[[17.0  2.2  2.4 -6.8  1.9 -0.3  1.4  1.0 -3.9 29.1 -0.7 -1.0 -3.5 -0.3
  -2.2]
 [ 0.9 -1.1  1.4  1.2 -0.1  1.1 -3.9 -3.8  4.1 16.7  0.8 -3.9  0.5  1.0
   1.0]
 [27.8  3.3 11.3 13.4 -3.7  4.2 -1.7  3.2  0.2 53.6 -3.6  2.7 -4.8  5.4
   3.9]]
:
[[27.8  3.3 11.3 13.4 -3.7  4.2 -1.7  3.2  0.2 53.6 -3.6  2.7 -4.8  5.4
   3.9]
 [17.0  2.2  2.4 -6.8  1.9 -0.3  1.4  1.0 -3.9 29.1 -0.7 -1.0 -3.5 -0.3
  -2.2]
 [ 0.9 -1.1  1.4  1.2 -0.1  1.1 -3.9 -3.8  4.1 16.7  0.8 -3.9  0.5  1.0
   1.0]]

[[ 40.0  -2.7 -26.7]
 [ 23.3  -1.3 -16.7]
 [ 25.1  47.6 -43.4]
 [ 24.6  50.8 -46.8]
 [ 22.3  28.9 -34.6]]
:
[[ 23.3  -1.3 -16.7]
 [ 40.0  -2.7 -26.7]
 [ 22.3  28.9 -34.6]
 [ 25.1  47.6 -43.4]
 [ 24.6  50.8 -46.8]]

[[-14.9  -2.6 -13.5   3.4  -1.1  -3.4 -23.4  -1.7 -11.3  12.8]
 [-16.8   9.8 -26.4  12.9   8.2  11.3 -14.3   3.2  -8.6   1.6]
 [ -2.2  47.0 -27.4  31.5  28.9  48.9   7.0  20.4  13.3 -19.7]
 [-15.5   9.3 -26.3   9.8   9.1  12.7 -14.3   3.7  -2.5   1.8]
 [  8.8 -42.3  32.3 -37.8 -26.8 -48.6  -4.0 -21.5  -9.1  14.6]
 [ 14.4   6.4   4.1   9.6   8.6  10.8  19.5   5.2  16.6 -17.9]
 [  7.8 -45.9  34.5 -34.9 -26.9 -47.3  -4.1 -22.5 -13.6  20.7]
 [-10.2 -19.4  10.3 -23.4  -7.8 -20.5 -18.8 -13.3 -10.3  18.8]]
:
[[  7.8 -45.9  34.5 -34.9 -26.9 -47.3  -4.1 -22.5 -13.6  20.7]
 [  8.8 -42.3  32.3 -37.8 -26.8 -48.6  -4.0 -21.5  -9.1  14.6]
 [-10.2 -19.4  10.3 -23.4  -7.8 -20.5 -18.8 -13.3 -10.3  18.8]
 [ 14.4   6.4   4.1   9.6   8.6  10.8  19.5   5.2  16.6 -17.9]
 [-14.9  -2.6 -13.5   3.4  -1.1  -3.4 -23.4  -1.7 -11.3  12.8]
 [-15.5   9.3 -26.3   9.8   9.1  12.7 -14.3   3.7  -2.5   1.8]
 [-16.8   9.8 -26.4  12.9   8.2  11.3 -14.3   3.2  -8.6   1.6]
 [ -2.2  47.0 -27.4  31.5  28.9  48.9   7.0  20.4  13.3 -19.7]]

[[-31.6  16.8 -48.2  12.3  -6.9 -27.7  11.5  10.6  -2.0  18.4  23.5 -19.3
   19.1]
 [-19.0  17.6 -18.6  33.2 -13.2 -14.9  14.2  28.5   9.9   5.8  49.1  37.1
  -19.8]
 [ -2.4  -6.0  14.0  -0.3 -28.3  29.2  26.4 -57.6  -6.6  29.8 -11.6 -37.0
  -19.7]
 [-12.5  -0.7  -1.0  -1.6 -19.8  22.8  17.8 -46.7 -11.4  15.5 -10.2 -33.9
   -8.4]
 [-32.2  19.2 -49.3  14.4  -6.5 -29.6  12.1  15.0  -1.2  18.7  28.4 -15.8
   17.9]]
:
[[ -2.4  -6.0  14.0  -0.3 -28.3  29.2  26.4 -57.6  -6.6  29.8 -11.6 -37.0
  -19.7]
 [-12.5  -0.7  -1.0  -1.6 -19.8  22.8  17.8 -46.7 -11.4  15.5 -10.2 -33.9
   -8.4]
 [-19.0  17.6 -18.6  33.2 -13.2 -14.9  14.2  28.5   9.9   5.8  49.1  37.1
  -19.8]
 [-31.6  16.8 -48.2  12.3  -6.9 -27.7  11.5  10.6  -2.0  18.4  23.5 -19.3
   19.1]
 [-32.2  19.2 -49.3  14.4  -6.5 -29.6  12.1  15.0  -1.2  18.7  28.4 -15.8
   17.9]]

[[ 19.2 -21.7   6.5]
 [ -0.1  -0.3   1.0]
 [-44.2 -21.0  44.6]
 [ 20.0 -20.7   3.3]
 [-33.6  22.8  12.1]
 [  6.1 -18.3   4.0]
 [  0.4  -0.5   1.5]
 [  0.8   0.7   0.2]
 [ -0.7  -1.4  -1.1]]
:
[[-44.2 -21.0  44.6]
 [-33.6  22.8  12.1]
 [ 19.2 -21.7   6.5]
 [  6.1 -18.3   4.0]
 [ 20.0 -20.7   3.3]
 [  0.4  -0.5   1.5]
 [ -0.1  -0.3   1.0]
 [  0.8   0.7   0.2]
 [ -0.7  -1.4  -1.1]]

[[ -6.3   6.3  10.4 -29.2  -9.9 -15.0  -6.8  10.2  41.6]
 [-31.0  -3.9  11.3 -29.1 -10.3 -24.9  -6.2  20.0  48.2]
 [ -0.7  -2.0  -5.7  33.6  13.9   6.2 -52.8  16.5 -56.7]]
:
[[-31.0  -3.9  11.3 -29.1 -10.3 -24.9  -6.2  20.0  48.2]
 [ -6.3   6.3  10.4 -29.2  -9.9 -15.0  -6.8  10.2  41.6]
 [ -0.7  -2.0  -5.7  33.6  13.9   6.2 -52.8  16.5 -56.7]]
